Below is a small trained network, with its code and all its weights. Each question gives an input and a class and asks what happens when units are switched off, that is, made to give their printed mean instead of their output.

import numpy as np


def w(rows, s, z=0):
    codes = np.array(rows[::2]) - 128.0
    scale = np.full(codes.shape[1], s)
    scale[-1] = z or s
    return codes * scale


def f(y):
    return np.maximum(y, 0)


def log_softmax(a):
    a = a - a.max(-1, keepdims=True)
    return a - np.log(np.exp(a).sum(-1, keepdims=True))


def net(x, mask):
    res = np.array(x, float).reshape(1, 5) / 4 @ E
    y = f(res @ A[0][:, :-1].T + A[0][:, -1])
    res = res + np.where(mask, y, B[0][:, -1]) @ B[0][:, :-1]
    return log_softmax(res[-1] @ U[:, :-1].T + U[:, -1])


A, B = {}, {}
E = w([
[52,124,137,75,51,112,40,82],'x0',
[181,92,156,30,129,129,101,218],'x1',
[250,179,125,157,105,165,28,72],'x2',
[85,146,176,200,205,130,38,198],'x3',
[124,133,112,38,254,125,117,45],'x4',
],0.0062)
A[0] = w([
[126,129,132,106,162,128,130,105,57],'N1',
[31,125,138,77,65,131,30,113,20],'N2',
[125,135,130,196,153,142,173,86,90],'N3',
[105,133,98,155,124,125,115,107,58],'N4',
[91,127,125,168,132,138,145,85,72],'N5',
[120,130,127,73,221,121,123,78,61],'N6',
[209,129,113,170,189,126,194,177,34],'N7',
[125,123,119,95,193,130,114,83,26],'N8',
[108,150,137,179,129,100,150,76,64],'N9',
[154,119,131,92,140,126,119,177,106],'N10',
[130,133,126,89,177,137,122,108,56],'N11',
[81,121,120,83,79,132,68,100,62],'N12',
[145,122,114,131,84,121,166,134,46],'N13',
[126,125,136,189,23,132,137,214,19],'N14',
[145,118,128,101,193,127,138,101,93],'N15',
[148,125,136,83,128,120,114,176,80],'N16',
[142,124,147,74,133,147,105,173,61],'N17',
[54,123,108,94,142,116,171,184,64],'N18',
[101,139,134,176,125,134,147,93,48],'N19',
[188,146,136,141,114,96,94,109,31],'N20',
[145,124,131,106,131,115,113,152,64],'N21',
[149,108,134,115,136,117,138,141,94],'N22',
[181,118,136,147,137,129,110,112,67],'N23',
[153,128,131,148,134,124,87,116,68],'N24',
[90,134,157,202,222,123,22,204,5],'N25',
[253,148,122,160,111,143,29,80,26],'N26',
[127,111,136,124,151,136,122,98,56],'N27',
[103,118,116,180,144,118,125,91,75],'N28',
[148,131,115,87,83,133,175,103,48],'N29',
[196,130,134,169,186,152,203,154,19],'N30',
[115,145,116,90,175,120,125,115,44],'N31',
[24,121,133,102,134,137,183,178,62],'N32',
[72,119,134,116,134,114,160,150,45],'N33',
[197,117,132,59,57,130,239,60,35],'N34',
[154,119,135,99,134,127,123,162,61],'N35',
[76,147,133,180,126,139,141,64,67],'N36',
[80,129,136,153,174,142,75,177,40],'N37',
[62,113,155,118,133,104,175,149,77],'N38',
[110,108,126,118,150,117,169,151,78],'N39',
[165,115,135,53,128,130,119,212,53],'N40',
[147,128,136,54,129,126,112,200,79],'N41',
[153,117,126,186,68,121,154,183,50],'N42',
],0.013,0.0032)
B[0] = w([
[106,132,145,119,128,136,103,129,151],'N1',
[165,141,216,113,140,17,174,134,198],'N2',
[143,124,94,182,128,82,103,119,174],'N3',
[142,126,108,143,118,105,112,130,145],'N4',
[142,128,100,168,132,111,101,115,159],'N5',
[53,133,176,118,109,149,82,136,201],'N6',
[164,145,206,102,131,40,169,133,204],'N7',
[74,129,158,132,125,143,89,138,176],'N8',
[142,117,91,172,135,107,90,132,164],'N9',
[130,120,101,174,130,103,113,112,163],'N10',
[86,131,147,126,125,138,97,131,164],'N11',
[149,139,179,120,138,58,167,141,176],'N12',
[97,133,111,100,140,144,116,119,157],'N13',
[26,133,184,109,132,153,48,131,222],'N14',
[80,128,166,130,121,135,99,129,176],'N15',
[147,130,93,162,132,113,90,127,159],'N16',
[147,134,85,172,113,106,96,126,159],'N17',
[176,134,141,140,143,201,147,127,185],'N18',
[138,113,103,163,123,112,95,126,155],'N19',
[155,106,145,127,137,169,137,121,168],'N20',
[134,124,113,148,122,117,118,117,141],'N21',
[130,132,120,139,118,109,130,127,143],'N22',
[150,115,147,136,143,156,144,120,163],'N23',
[157,143,127,125,121,161,139,127,156],'N24',
[94,126,32,14,125,120,191,124,225],'N25',
[183,126,151,170,127,254,170,131,248],'N26',
[121,120,136,129,110,133,109,148,142],'N27',
[139,126,97,158,118,110,103,103,158],'N28',
[109,124,77,94,122,124,161,134,172],'N29',
[166,138,204,112,122,48,162,145,195],'N30',
[92,143,149,123,126,145,105,139,159],'N31',
[179,123,147,145,119,217,156,127,197],'N32',
[153,121,140,138,120,176,149,120,162],'N33',
[97,125,31,37,137,125,171,137,230],'N34',
[141,117,113,150,138,111,103,109,150],'N35',
[152,110,81,178,143,98,78,131,175],'N36',
[105,118,69,84,129,135,157,136,174],'N37',
[169,138,140,141,119,196,146,123,178],'N38',
[162,122,162,137,138,142,147,120,158],'N39',
[131,122,80,210,129,97,95,100,183],'N40',
[149,117,82,183,127,100,78,125,176],'N41',
[58,138,174,123,119,143,85,131,196],'N42',
],0.03,0.011)
U = w([
[189,116,163,146,123,213,177,110,105],'0',
[11,137,192,105,101,125,57,134,98],'1',
[95,116,35,30,118,91,188,124,115],'2',
[174,148,213,114,129,2,184,136,253],'3',
[152,97,59,209,113,59,70,83,71],'4',
],0.0062,0.0014)

Each question gives the input, the list of numbers given to net, and the class t.
The units are the neurons (one row each of A and B). Each row of codes is followed by its name. A weight is (code - 128) times the scale printed after its matrix; where a second scale follows, it is the last column's (A, B and U).
mask holds one flag per neuron, in row order. A switched-off neuron (its flag False) gives its mean, the last column of its row in B, instead of its output. The means were averaged over made-up inputs and are rounded, as every weight is.
A unit's drop is (log p(t) with every unit on - log p(t) with that unit switched off) / (log p(t) with every unit on - log p(t) with every unit switched off).
The circuit of an input: a set's keep is (log p(t) with only the set's units on - log p(t) with every unit switched off) / (log p(t) with every unit on - log p(t) with every unit switched off). Starting from the 12 units with the biggest drops (on a tie, the unit counted first), units are removed one at a time, each time the one whose removal leaves the highest keep (on an exact tie, the one counted first), for as long as the keep stays at least 0.8.
units of the circuit, in order: the units of the circuit, biggest drop first
top k neurons: the k neurons with the biggest drops, biggest first
drop when u is switched off: that unit's drop, to one decimal
input [2,-5,-5,-3,3], class 0: units of the circuit, in order -> N32
input [-8,4,-7,0,-8], class 1: top 3 neurons -> N14; N42; N26
input [-7,8,-5,7,-1], class 4: top 2 neurons -> N40; N41
input [-8,0,5,-3,-5], class 3: top 2 neurons -> N7; N30
input [-7,-7,-4,3,7], class 1: top 2 neurons -> N6; N2
input [8,7,5,8,-7], class 2: top 2 neurons -> N25; N37
input [-3,8,7,-5,-5], class 4: top 3 neurons -> N40; N41; N32
input [3,8,0,6,-6], class 4: top 2 neurons -> N40; N41
input [8,-5,5,-8,-3], class 2: top 4 neurons -> N34; N29; N7; N30
input [8,0,4,1,-7], class 3: top 2 neurons -> N2; N12
input [-7,3,-1,-6,-7], class 1: top 4 neurons -> N14; N42; N25; N2
input [-1,-3,-1,-4,-3], class 2: top 2 neurons -> N34; N6
input [0,1,-5,-7,-8], class 1: top 3 neurons -> N14; N42; N25
input [4,1,-3,5,3], class 2: units of the circuit, in order -> N25
input [-1,-2,0,-7,-8], class 1: top 2 neurons -> N14; N42
input [2,-8,2,1,-3], class 4: drop when N39 is switched off -> 0.0
input [-6,8,-4,8,1], class 2: drop when N25 is switched off -> 6.9
input [8,-6,-1,6,-5], class 3: drop when N34 is switched off -> 0.1
